Below is a small trained network, with its code and all its weights. Each question gives an input and a class and asks what happens when units are switched off, that is, made to give their printed mean instead of their output.

import numpy as np


def w(rows, s, z=0):
    codes = np.array(rows[::2]) - 128.0
    scale = np.full(codes.shape[1], s)
    scale[-1] = z or s
    return codes * scale


def f(y):
    return np.maximum(y, 0)


def log_softmax(a):
    a = a - a.max(-1, keepdims=True)
    return a - np.log(np.exp(a).sum(-1, keepdims=True))


def net(x, mask):
    res = np.array(x, float).reshape(1, 7) / 4 @ E
    y = f(res @ A[0][:, :-1].T + A[0][:, -1])
    res = res + np.where(mask, y, B[0][:, -1]) @ B[0][:, :-1]
    return log_softmax(res[-1] @ U[:, :-1].T + U[:, -1])


A, B = {}, {}
E = w([
[141,167,165,246],'x0',
[31,158,157,147],'x1',
[128,177,47,139],'x2',
[123,131,130,128],'x3',
[102,37,78,180],'x4',
[126,128,126,130],'x5',
[130,123,127,127],'x6',
],0.011)
A[0] = w([
[110,124,85,147,26],'N0',
[120,229,170,90,11],'N1',
[70,171,84,142,245],'N2',
[161,134,99,89,148],'N3',
[206,129,132,123,80],'N4',
[89,123,99,79,40],'N5',
[192,90,200,123,171],'N6',
[136,129,109,51,75],'N7',
[141,155,185,221,43],'N8',
[118,179,63,120,77],'N9',
[19,158,162,117,151],'N10',
[117,73,189,122,55],'N11',
[83,119,119,52,63],'N12',
[149,157,185,180,71],'N13',
[98,71,37,191,28],'N14',
[69,76,237,139,107],'N15',
[154,137,136,173,31],'N16',
[236,66,99,94,123],'N17',
[161,184,151,118,1],'N18',
[181,169,142,199,40],'N19',
[133,162,144,106,13],'N20',
[96,97,125,75,173],'N21',
[116,148,99,81,149],'N22',
[176,208,202,99,28],'N23',
[151,194,127,107,53],'N24',
[132,216,195,74,43],'N25',
[82,58,147,172,163],'N26',
[131,155,131,170,70],'N27',
[158,61,227,128,71],'N28',
[64,84,100,155,33],'N29',
[11,131,132,96,100],'N30',
[150,121,111,69,97],'N31',
[92,88,216,76,158],'N32',
[86,96,121,101,126],'N33',
[103,12,96,190,1],'N34',
[137,133,83,128,106],'N35',
[144,130,147,179,65],'N36',
],0.012,0.0064)
B[0] = w([
[82,112,107,106,142],'N0',
[134,99,148,74,189],'N1',
[206,201,63,125,238],'N2',
[126,134,120,162,194],'N3',
[194,90,143,113,172],'N4',
[105,143,158,150,161],'N5',
[151,202,57,131,211],'N6',
[90,98,137,172,192],'N7',
[87,124,156,160,196],'N8',
[106,149,87,121,177],'N9',
[255,132,147,135,218],'N10',
[81,165,87,121,162],'N11',
[60,100,150,180,185],'N12',
[119,108,146,155,176],'N13',
[109,99,129,62,213],'N14',
[144,141,45,120,202],'N15',
[93,104,160,161,145],'N16',
[163,137,171,147,254],'N17',
[104,115,134,109,150],'N18',
[79,110,120,161,178],'N19',
[127,118,145,99,136],'N20',
[111,113,160,189,207],'N21',
[108,151,119,172,190],'N22',
[103,85,134,96,194],'N23',
[77,114,97,87,165],'N24',
[115,59,159,62,203],'N25',
[151,128,139,93,211],'N26',
[76,112,113,138,155],'N27',
[86,156,72,103,193],'N28',
[138,74,190,52,168],'N29',
[169,103,165,180,199],'N30',
[88,105,138,186,186],'N31',
[141,170,56,145,214],'N32',
[117,127,144,174,173],'N33',
[111,89,161,58,214],'N34',
[129,138,106,118,160],'N35',
[83,109,148,139,156],'N36',
],0.0084,0.0095)
U = w([
[112,95,133,24,44],'0',
[202,127,109,138,228],'1',
[145,137,85,129,254],'2',
[76,117,129,185,12],'3',
[126,165,5,101,3],'4',
[154,141,97,111,200],'5',
],0.013,0.0063)

Each question gives the input, the list of numbers given to net, and the class t.
The units are the neurons (one row each of A and B). Each row of codes is followed by its name. A weight is (code - 128) times the scale printed after its matrix; where a second scale follows, it is the last column's (A, B and U).
mask holds one flag per neuron, in row order. A switched-off neuron (its flag False) gives its mean, the last column of its row in B, instead of its output. The means were averaged over made-up inputs and are rounded, as every weight is.
A unit's drop is (log p(t) with every unit on - log p(t) with that unit switched off) / (log p(t) with every unit on - log p(t) with every unit switched off).
The circuit of an input: a set's keep is (log p(t) with only the set's units on - log p(t) with every unit switched off) / (log p(t) with every unit on - log p(t) with every unit switched off). Starting from the 12 units with the biggest drops (on a tie, the unit counted first), units are removed one at a time, each time the one whose removal leaves the highest keep (on an exact tie, the one counted first), for as long as the keep stays at least 0.8.
units of the circuit, in order: the units of the circuit, biggest drop first
k most important neurons: the k neurons with the biggest drops, biggest first
drop when u is switched off: that unit's drop, to one decimal
input [-2,-7,-8,3,7,-3,1], class 4: units of the circuit, in order -> (N6; N28)
input [1,8,-5,5,1,1,-7], class 1: units of the circuit, in order -> (N10)
input [5,8,-8,-2,0,-4,3], class 1: 2 most important neurons -> (N10; N30)
input [-7,-6,-8,3,-6,8,-2], class 4: units of the circuit, in order -> (N6; N32)
input [-2,7,-2,4,5,7,-6], class 1: units of the circuit, in order -> (N10; N30)
input [3,4,1,6,-6,-2,-2], class 0: 3 most important neurons -> (N25; N1; N23)
input [-8,6,-2,-1,6,-4,-2], class 3: 2 most important neurons -> (N12; N21)
input [-8,-4,8,-2,-8,-4,-1], class 0: 3 most important neurons -> (N25; N1; N24)
input [-1,8,2,0,-8,-8,6], class 0: 3 most important neurons -> (N25; N1; N23)
input [6,0,8,1,2,-5,-7], class 4: units of the circuit, in order -> (N2; N17)
input [-2,-4,-7,2,-5,5,-6], class 4: 2 most important neurons -> (N6; N32)
input [2,8,6,7,5,3,-1], class 1: 3 most important neurons -> (N10; N30; N2)
input [-2,2,-5,0,-2,-1,0], class 4: 2 most important neurons -> (N32; N15)
input [-3,2,4,6,-7,7,8], class 0: units of the circuit, in order -> (N25)
input [6,5,-3,3,7,3,-2], class 0: 2 most important neurons -> (N34; N29)
input [-6,2,5,-4,-5,-3,-8], class 3: 2 most important neurons -> (N12; N7)
input [-1,8,-5,-8,-5,5,2], class 1: drop when N30 is switched off -> 0.2
input [-4,-3,-7,6,-3,6,6], class 4: drop when N28 is switched off -> 0.1
input [-2,-5,-8,-3,-3,-3,6], class 4: drop when N6 is switched off -> 0.2
input [5,-1,1,-4,0,-4,-3], class 3: most important neuron -> (N10)
